Below is a small trained network, with its code and all its weights. Each question gives an input and a target symbol and asks what happens when units are switched off, that is, made to give their printed mean instead of their output.

import numpy as np


def w(rows, s, z=0):
    codes = np.array(rows[::2]) - 128.0
    scale = np.full(codes.shape[1], s)
    scale[-1] = z or s
    return codes * scale


def f(y):
    return np.maximum(y, 0)


def softmax(a):
    e = np.exp(a - a.max(-1, keepdims=True))
    return e / e.sum(-1, keepdims=True)


def log_softmax(a):
    a = a - a.max(-1, keepdims=True)
    return a - np.log(np.exp(a).sum(-1, keepdims=True))


def net(x, mask):
    ids = ['εζλμπσφω'.index(c) for c in x.split()]
    T = len(ids)
    res = E[ids] + P[:T]
    u = 0
    for l in range(2):
        q, k, v = (res @ M[l].T for M in (Q, K, V))
        z = softmax(np.where(np.tri(T) > 0, q @ k.T / 3**0.5, -1e9)) @ v
        res = res + np.where(mask[u], z, O[l][:, -1]) @ O[l][:, :-1]
        u += 1
        y = f(res @ A[l][:, :-1].T + A[l][:, -1])
        res = res + np.where(mask[u : u + 8], y, B[l][:, -1]) @ B[l][:, :-1]
        u += 8
    return log_softmax(res[-1] @ U[:, :-1].T + U[:, -1])


Q, K, V, O, A, B = {}, {}, {}, {}, {}, {}
E = w([
[118,166,161,91,126,185],'ε',
[216,219,123,167,120,93],'ζ',
[202,188,100,127,119,29],'λ',
[98,188,86,52,82,121],'μ',
[177,100,116,109,199,6],'π',
[84,120,61,111,157,79],'σ',
[110,75,179,133,228,101],'φ',
[119,85,116,176,195,245],'ω',
],0.018)
P = w([
[135,51,168,203,18,96],'0',
[99,165,254,156,98,114],'1',
[182,73,143,125,76,107],'2',
[110,182,222,98,129,120],'3',
[188,79,114,94,113,134],'4',
[116,199,184,69,156,130],'5',
[195,88,87,65,143,158],'6',
[108,196,149,50,187,151],'7',
[182,89,57,58,187,169],'8',
[85,150,156,84,187,166],'9',
],0.013)
Q[0] = w([
[41,48,204,169,160,107],'L0H1',
[161,22,1,226,19,147],'L0H1',
[125,123,99,96,50,151],'L0H1',
],0.0093)
K[0] = w([
[86,64,155,170,85,125],'L0H1',
[160,131,173,168,6,103],'L0H1',
[168,141,129,191,130,100],'L0H1',
],0.012)
V[0] = w([
[204,230,86,29,96,140],'L0H1',
[3,80,83,165,78,99],'L0H1',
[151,199,83,68,68,148],'L0H1',
],0.0057)
O[0] = w([
[11,46,119,207,73,168,235],'L0H1',
[215,85,145,14,123,134,4],'L0H1',
[145,17,254,105,38,86,148],'L0H1',
],0.0073,0.0037)
A[0] = w([
[106,144,171,75,189,178,4],'L0N1',
[86,255,10,220,117,124,87],'L0N2',
[89,76,182,18,120,89,66],'L0N3',
[169,82,8,50,58,48,130],'L0N4',
[134,117,236,137,99,159,103],'L0N5',
[141,67,136,59,75,80,167],'L0N6',
[82,225,109,121,76,130,127],'L0N7',
[56,163,153,215,91,60,83],'L0N8',
],0.0077,0.0042)
B[0] = w([
[31,198,100,119,77,108,162],'L0N1',
[179,145,158,81,205,101,226],'L0N2',
[182,127,101,137,123,57,180],'L0N3',
[114,198,76,255,97,170,253],'L0N4',
[106,207,110,125,120,168,161],'L0N5',
[86,181,98,186,84,195,223],'L0N6',
[66,108,206,167,162,69,215],'L0N7',
[104,36,194,196,177,218,230],'L0N8',
],0.0089,0.0058)
Q[1] = w([
[177,14,81,128,113,95],'L1H1',
[124,133,120,152,237,64],'L1H1',
[117,255,67,245,153,163],'L1H1',
],0.0065)
K[1] = w([
[146,121,171,89,72,62],'L1H1',
[49,64,90,102,248,141],'L1H1',
[2,87,29,36,133,179],'L1H1',
],0.0083)
V[1] = w([
[117,123,159,119,174,82],'L1H1',
[211,166,148,176,134,184],'L1H1',
[76,129,169,106,151,253],'L1H1',
],0.0061)
O[1] = w([
[187,197,197,171,204,186,75],'L1H1',
[213,29,112,45,141,159,254],'L1H1',
[254,139,167,52,47,170,214],'L1H1',
],0.0087,0.003)
A[1] = w([
[42,162,89,21,122,189,171],'L1N1',
[165,246,69,124,98,38,184],'L1N2',
[146,232,106,54,140,79,1],'L1N3',
[45,225,155,99,61,138,74],'L1N4',
[175,203,132,183,84,171,99],'L1N5',
[93,164,118,197,55,222,114],'L1N6',
[165,254,37,145,81,116,77],'L1N7',
[102,235,238,158,136,83,71],'L1N8',
],0.0078,0.009)
B[1] = w([
[202,146,120,121,72,82,200],'L1N1',
[134,159,123,135,62,125,250],'L1N2',
[83,79,116,102,102,250,168],'L1N3',
[127,51,149,202,183,99,183],'L1N4',
[123,89,84,96,98,58,191],'L1N5',
[100,79,123,94,138,119,254],'L1N6',
[80,136,199,103,228,164,196],'L1N7',
[126,141,65,130,167,152,234],'L1N8',
],0.012,0.0092)
U = w([
[161,98,69,186,134,143,30],'ε',
[150,65,105,104,178,171,2],'ζ',
[150,114,186,186,146,161,152],'λ',
[53,128,218,110,129,139,235],'μ',
[137,82,110,76,245,53,83],'π',
[150,200,112,201,93,77,157],'σ',
[74,148,72,126,143,185,52],'φ',
[123,149,154,80,96,157,236],'ω',
],0.012,0.0052)

Each question gives the input, a string of symbols that net reads in full, and the target symbol t.
The units are the heads (3 rows each of Q, K, V and O) and the neurons (one row each of A and B). Each row of codes is followed by its name. A weight is (code - 128) times the scale printed after its matrix; where a second scale follows, it is the last column's (O, A, B and U).
mask holds one flag per unit, layer by layer, with each layer's heads first. A switched-off unit (its flag False) gives its mean, the last column of its rows in O or B, instead of its output. The means were averaged over made-up inputs and are rounded, as every weight is.
A unit's drop is (log p(t) with every unit on - log p(t) with that unit switched off) / (log p(t) with every unit on - log p(t) with every unit switched off).
The circuit of an input: a set's keep is (log p(t) with only the set's units on - log p(t) with every unit switched off) / (log p(t) with every unit on - log p(t) with every unit switched off). Starting from the 12 units with the biggest drops (on a tie, the unit counted first), units are removed one at a time, each time the one whose removal leaves the highest keep (on an exact tie, the one counted first), for as long as the keep stays at least 0.8.
units of the circuit, in order: the units of the circuit, biggest drop first
top k neurons: the k neurons with the biggest drops, biggest first
top k neurons in layer l: the k neurons of layer l with the biggest drops, biggest first
input ω λ π λ π, target ε: units of the circuit, in order : (L0N4)
input λ φ ζ, target λ: top 2 neurons : (L0N8; L0N4)
input π π μ φ, target φ: top 3 neurons : (L1N8; L1N3; L0N1)
input ζ μ φ φ ζ ε, target φ: units of the circuit, in order : (L1N8; L0H1)
input ζ μ μ, target μ: top 3 neurons : (L1N7; L1N6; L1N8)
input μ π λ λ φ μ λ λ, target μ: top 2 neurons in layer 0 : (L0N8; L0N3)
input ω π μ φ σ, target φ: top 2 neurons in layer 0 : (L0N4; L0N8)
input λ ω φ μ, target ω: top 3 neurons : (L1N3; L1N2; L1N1)
input λ λ φ π ε λ, target π: units of the circuit, in order : (L0H1; L0N2; L0N4)
input λ λ σ π ζ μ, target π: units of the circuit, in order : (L0N7; L1N8; L1N4)
input λ ω λ ζ, target ω: top 2 neurons : (L1N3; L1N2)
input φ λ ε λ μ, target μ: top 2 neurons : (L1N6; L1N8)
input μ λ ω λ φ λ λ λ, target λ: top 3 neurons : (L0N8; L1N6; L1N5)
input λ μ φ, target π: top 3 neurons : (L0N4; L0N6; L1N2)
input σ π ε μ ω λ ω ζ σ φ, target φ: units of the circuit, in order : (L0H1; L0N1; L1H1)
input σ μ λ φ λ μ, target φ: top 4 neurons : (L1N8; L1N3; L0N2; L0N8)
input λ μ λ λ ω λ, target ω: units of the circuit, in order : (L1H1)
input λ φ μ ε, target φ: units of the circuit, in order : (L0H1; L1N8)
input λ ε ε, target ω: top 3 neurons : (L0N8; L0N5; L1N4)
input ε π σ π π μ ω ζ, target ω: top neuron in layer 0 : (L0N2)
